Moves between states:
dese: u>muki, l>., q>., v>., w>gasa, i>kadi
zika: u>lugo, l>mazi, q>pane, v>vupo, w>giru, i>radi
zopi: u>nafe, l>pore, q>luva, v>mabo, w>fazi, i>gilo
mazi: u>tado, l>zika, q>tepi, v>., w>., i>.
luva: u>., l>., q>zopi, v>nitu, w>., i>reva
reva: u>vupo, l>puza, q>gilo, v>lugo, w>pefo, i>luva
nama: u>puga, l>mabo, q>zofu, v>pore, w>vesa, i>zamo
vupo: u>reva, l>., q>dugi, v>zika, w>., i>.
voke: u>., l>kivi, q>., v>lone, w>zuzu, i>.
rubo: u>pane, l>zamo, q>lugo, v>gilo, w>fodu, i>mabo
lugo: u>zika, l>tado, q>rubo, v>reva, w>gagu, i>nitu
zofu: u>., l>nitu, q>nama, v>., w>., i>tado
fume: u>., l>gagu, q>lone, v>., w>tado, i>.
puga: u>nama, l>gasa, q>., v>., w>., i>tepi
kivi: u>kufo, l>voke, q>pefo, v>fodu, w>gilo, i>fazi
radi: u>nitu, l>., q>gasa, v>., w>., i>zika
peke: u>zuzu, l>dugi, q>., v>tepi, w>., i>.
giru: u>gagu, l>., q>kadi, v>., w>zika, i>.
leri: u>., l>., q>muki, v>., w>nitu, i>gagu
fazi: u>., l>., q>., v>muki, w>zopi, i>kivi
lone: u>nevi, l>fodu, q>fume, v>voke, w>zamo, i>vesa
nitu: u>radi, l>zofu, q>mabo, v>luva, w>leri, i>lugo
tepi: u>zamo, l>pane, q>mazi, v>peke, w>nevi, i>puga
zuzu: u>peke, l>gilo, q>puza, v>zamo, w>voke, i>pore
tado: u>mazi, l>lugo, q>zamo, v>puza, w>fume, i>zofu
pore: u>., l>zopi, q>., v>nama, w>., i>zuzu
dugi: u>gilo, l>peke, q>vupo, v>pane, w>kufo, i>nafe
nafe: u>zopi, l>., q>., v>gasa, w>., i>dugi
gilo: u>dugi, l>zuzu, q>reva, v>rubo, w>kivi, i>zopi
gasa: u>mabo, l>puga, q>radi, v>nafe, w>dese, i>pane
pefo: u>., l>., q>kivi, v>gagu, w>reva, i>.
puza: u>., l>reva, q>zuzu, v>tado, w>., i>.
kufo: u>kivi, l>., q>., v>kadi, w>dugi, i>.
fodu: u>kadi, l>lone, q>gagu, v>kivi, w>rubo, i>muki
kadi: u>fodu, l>nevi, q>giru, v>kufo, w>pane, i>dese
gagu: u>giru, l>fume, q>fodu, v>pefo, w>lugo, i>leri
pane: u>rubo, l>tepi, q>zika, v>dugi, w>kadi, i>gasa
mabo: u>gasa, l>nama, q>nitu, v>zopi, w>muki, i>rubo
zamo: u>tepi, l>rubo, q>tado, v>zuzu, w>lone, i>nama
vesa: u>., l>muki, q>., v>., w>nama, i>lone
muki: u>dese, l>vesa, q>leri, v>fazi, w>mabo, i>fodu
nevi: u>lone, l>kadi, q>., v>., w>tepi, i>.

The rows follow the links: the fewer symbols apart two states are, the more alike their rows tend to be.

Each row is also shifted at random along 6 hidden directions that mean nothing.

Row, then state:
29 -28 33 79 32 -3 64 35 57 16 -52 -100 15 88 46 89 -26 -12 -21 -57 7 -4 -60 23 -8 53 -31 -38 -3 37 -68 19 -81 61 30 42 -32 -16 -69 -48 80 21 40 88 -19 -29 -51 27 21 21 -2 -> zamo
14 -7 -4 15 36 26 -17 42 -6 -18 12 7 -18 5 -8 9 -41 -25 45 -4 -14 7 34 -8 -22 3 20 -14 9 4 -15 47 16 32 56 -24 12 18 -94 24 20 -29 -1 -6 17 27 -71 87 -7 -7 47 -> zofu
-29 -8 -2 -8 -27 -8 -51 5 -42 -19 -29 3 -9 -33 -32 -73 4 -8 14 -2 -16 70 20 59 10 -3 44 -23 39 -61 -14 13 26 -9 -21 64 31 31 23 -1 -50 -25 -26 33 41 7 -25 32 11 52 -31 -> nevi
-21 0 -8 20 38 53 44 52 -53 50 -13 19 -31 19 -1 8 -28 -12 25 -9 -57 -19 -14 15 -25 -19 -19 3 -40 11 0 -36 -23 59 -22 34 -3 28 -29 12 -24 83 -31 -10 -4 -46 -2 -3 20 -65 5 -> gagu
21 22 44 15 14 -2 -12 -33 -11 4 -29 -13 33 43 18 19 10 -3 41 -11 -60 -59 -60 10 -11 41 -79 82 -40 39 -44 -46 -73 33 -35 13 -71 -34 -64 30 38 21 -38 -15 -28 -87 -25 -12 -23 -68 58 -> gilo
-6 0 -6 11 24 4 -17 -10 7 33 24 -113 48 31 -18 37 2 -71 -33 24 -17 20 16 -15 23 -39 21 -22 62 -9 -30 83 7 80 17 82 -12 6 -42 -84 58 -44 20 52 42 14 -39 60 8 16 -7 -> mazi
8 26 -9 -68 -29 -43 22 -3 -2 7 89 3 25 -53 -14 33 14 6 -7 33 -49 33 21 -58 48 -70 17 36 79 20 27 15 7 3 -22 64 38 -34 -26 -33 -9 -25 32 5 -20 -11 -5 25 -67 1 -17 -> nafe
0 -18 -1 -3 -7 -8 0 17 16 -59 -24 31 -46 -16 2 -29 -15 53 51 -11 7 17 -3 16 -31 53 -4 4 -1 -21 27 -26 -14 -43 30 -44 34 -27 -28 38 -18 -5 12 -6 -14 29 -42 47 -8 46 40 -> nama
-4 34 -10 -4 -14 -12 74 8 8 63 24 -70 65 -40 35 108 41 -62 -55 38 -50 -17 31 -5 -11 -35 -21 -2 86 14 0 22 -44 35 -43 23 49 39 0 -81 -3 9 -23 58 7 4 -18 6 -42 -36 1 -> kadi
-7 20 -9 7 57 -9 39 -12 -27 -14 44 3 110 -75 -37 32 25 -16 44 59 4 -8 116 1 30 8 -13 54 26 46 -42 64 -19 2 14 46 24 40 -89 27 10 -19 -13 77 -12 7 -12 52 -63 -31 42 -> rubo
-24 -4 -17 -9 -13 -26 -39 -31 25 0 2 -57 33 -23 -14 -9 34 -18 -5 33 -24 11 -10 2 -1 13 -15 31 78 -43 -8 25 -20 21 -10 27 11 -8 4 -70 21 -26 -12 25 17 22 -43 48 6 31 23 -> tepi
41 -11 15 27 -9 10 -19 -31 10 -71 -67 27 25 -21 -20 -3 -6 3 5 13 52 -6 14 17 -18 64 10 11 -11 -33 -34 46 64 16 9 -49 50 35 33 17 -8 -25 40 -6 29 71 14 -16 1 49 -20 -> vesa
9 36 13 -5 15 56 -28 61 -119 -8 -10 54 1 -2 -10 5 9 -67 35 19 -40 28 51 30 -3 -41 7 -55 -44 34 -59 4 14 -22 -28 -8 -13 65 -70 65 -50 -21 -103 11 21 -38 -37 30 -22 -69 -6 -> pefo
7 10 21 -31 -19 9 -33 -19 -39 -35 -7 113 -44 17 3 -55 -1 41 61 -61 -31 3 -27 16 -34 35 -8 2 -55 7 -4 -97 -26 -86 -6 -63 -34 -22 -4 120 -38 -20 -74 -62 -8 -61 -30 -7 -36 -28 31 -> zopi
50 -4 13 23 10 31 -4 -72 21 8 14 -29 24 76 -30 52 -38 -14 -8 -15 -13 -69 -54 -69 29 17 -1 91 -31 69 -20 23 50 118 -7 35 -50 -31 -39 -29 100 -19 74 -49 -13 -39 54 -57 -6 -24 11 -> luva
22 -41 32 36 35 -34 -24 13 44 -15 -7 -40 -26 37 58 3 -22 28 -25 2 91 22 -15 -35 43 6 -8 -38 -78 1 22 58 39 -38 46 -70 -27 -40 22 -26 42 -7 52 -43 -11 49 51 -48 61 41 -29 -> puza
-2 18 29 -5 -10 36 -35 3 -72 -43 -15 60 9 -22 -49 -82 10 13 44 2 -48 32 6 37 31 0 -4 69 -58 5 -38 -33 11 14 -86 70 0 23 -27 80 -67 38 -46 -15 -3 -52 15 -21 -38 -28 -2 -> kivi
-6 4 -5 -21 -30 -23 -3 25 17 5 1 -34 -38 10 17 28 0 -3 29 -47 -75 37 -44 19 -51 -10 -1 -24 83 -32 17 -50 -68 18 -5 37 13 -29 -33 -31 -7 -23 -18 23 -6 -42 -81 89 -28 27 24 -> puga

From each start, follow one symbol. Which state do you reach?
Answers are names.
new walk
-6 10 -44 -51 -38 -43 53 -56 60 11 75 -29 18 -85 -50 26 20 21 -12 47 -33 -19 11 -60 24 -36 10 88 76 4 81 9 22 35 -8 45 59 -24 21 -79 -9 6 81 0 -28 31 34 7 -51 11 4
l puga
new walk
9 13 10 17 12 39 51 8 -27 13 -39 16 40 -32 -18 26 11 -26 31 23 -68 -41 11 37 -33 24 -43 70 3 9 -23 -24 -41 74 -56 38 18 40 -52 21 -22 65 -35 19 -8 -32 -12 12 -19 -58 36
l lone
new walk
15 -14 -23 -2 5 -2 85 1 30 -6 11 64 -26 24 9 34 -48 53 19 -67 23 -39 -44 -6 -17 41 12 6 -24 39 5 -49 -44 -14 36 -14 -8 -16 4 35 18 41 42 17 -37 -40 27 -10 -23 7 -7
q nitu
new walk
-54 -9 -34 -36 -11 -11 7 -47 15 32 50 -8 9 -16 -60 -50 11 9 -8 -27 -49 18 -39 4 34 -33 23 48 32 -29 15 -53 -26 27 -24 114 -12 -27 42 -13 0 26 -10 20 -5 -55 17 0 12 -7 7
v dugi
new walk
9 6 17 8 39 -11 5 6 14 13 44 -6 0 -6 21 -2 -8 28 -15 33 52 21 19 -65 75 -26 -13 6 -79 52 21 50 35 -2 17 -5 -18 -5 -13 -1 25 13 53 -32 -32 6 68 -50 11 -23 -15
q gilo
new walk
1 -23 -28 23 34 28 50 -20 9 40 23 17 -49 80 -9 30 -75 19 -3 -74 7 -42 -55 -22 -9 1 37 -23 -43 54 7 -43 1 45 40 30 -49 -17 0 22 46 45 53 -16 -5 -59 27 -9 18 -2 -6
w leri
new walk
36 20 -15 -19 -22 18 74 21 -23 -19 4 40 24 -69 -12 57 -14 -17 32 23 -52 -39 27 -1 -17 7 -16 66 19 24 14 -4 -3 59 -41 27 70 38 -62 11 -36 37 11 1 -17 -2 4 25 -79 -17 10
q leri
new walk
36 5 13 -10 -23 12 14 5 -42 -39 -23 73 -41 30 -29 -19 -34 11 13 -58 -9 18 -40 11 32 1 24 -1 -66 34 -30 -21 27 7 -35 49 9 -10 -1 62 -55 31 3 0 -10 -43 34 -36 -53 19 -75
v muki
new walk
22 -26 -3 15 23 0 37 55 8 -44 -23 -11 -14 -30 -16 -46 -17 36 16 -4 35 64 25 22 36 15 5 -7 -40 -33 11 17 22 28 -4 41 59 6 -16 7 -50 68 39 41 -19 36 13 32 2 56 -38
u nevi
new walk
-18 -6 4 -15 -21 -36 -31 -31 -10 29 25 -7 -8 73 -4 -14 13 -7 -24 -61 -23 29 -58 18 14 -26 0 -20 11 16 -31 -58 -43 -16 -22 72 -53 -36 33 -8 2 -23 -33 36 -2 -85 -21 -30 -1 -15 -34
u gilo
new walk
-57 7 -30 -17 -3 10 -15 2 -43 55 46 -3 -21 -13 -27 -43 10 -7 24 -3 -61 -10 0 2 -23 -40 1 -3 36 -20 37 -45 -19 -7 -8 40 -25 -6 2 0 -1 9 -53 -30 22 -52 -21 44 23 -58 59
u lugo
new walk
-15 14 -41 -43 -50 1 60 27 0 27 23 9 -16 -35 7 42 8 -15 -22 7 -61 -21 -16 4 -36 -33 -10 -1 55 -20 45 -52 -19 3 -34 -1 46 4 28 -25 -45 24 4 0 -3 -1 3 5 -38 -3 -6
i kadi
new walk
29 -18 28 47 65 7 24 8 41 30 -1 -109 57 -30 34 71 0 -24 -13 75 25 -32 32 -59 -2 9 -59 45 11 12 27 96 -15 70 40 -55 30 -4 -69 -86 71 -18 45 -14 -21 62 -30 48 17 -10 59
l lugo
new walk
41 -8 55 19 12 -19 -65 1 18 -53 -24 -36 42 -22 31 -1 25 9 27 57 34 18 36 -4 14 28 -38 49 -24 3 -16 54 7 -29 3 -48 5 -16 -48 6 28 -32 -3 -10 -19 50 3 3 -6 30 35
w voke
new walk
24 3 6 24 50 47 5 90 -47 -4 -24 -25 -8 -36 17 28 -15 -31 23 45 -19 26 53 26 -8 -10 -7 -28 0 -19 -1 49 -14 46 0 -4 52 45 -79 -7 -21 21 -12 24 6 19 -51 77 -6 -15 25
q lone
new walk
-42 6 -28 -14 -7 23 2 -28 -14 54 9 -18 2 -18 -27 -5 19 -22 -28 40 -32 -19 21 -13 -8 -40 0 16 35 -23 34 13 32 35 -31 25 9 19 44 -48 -3 3 -8 -10 41 16 25 -28 28 -41 -14
w zika
new walk
34 16 30 -33 -1 6 -41 63 -59 -68 6 48 -45 -15 -3 -25 -19 0 94 -28 -54 70 6 18 -12 -8 1 -13 -2 3 -10 -29 -36 -35 -5 31 8 -18 -120 66 -42 -34 -49 9 -24 -38 -87 109 -77 15 26
l zopi
new walk
-40 -17 -13 5 53 41 -8 -21 -39 27 17 61 -5 8 -35 -59 -20 30 46 -7 22 -23 17 7 -13 4 9 21 -50 8 1 -17 19 -16 40 2 -33 15 6 79 12 24 -20 -32 3 -29 26 -1 42 -32 37
l tado
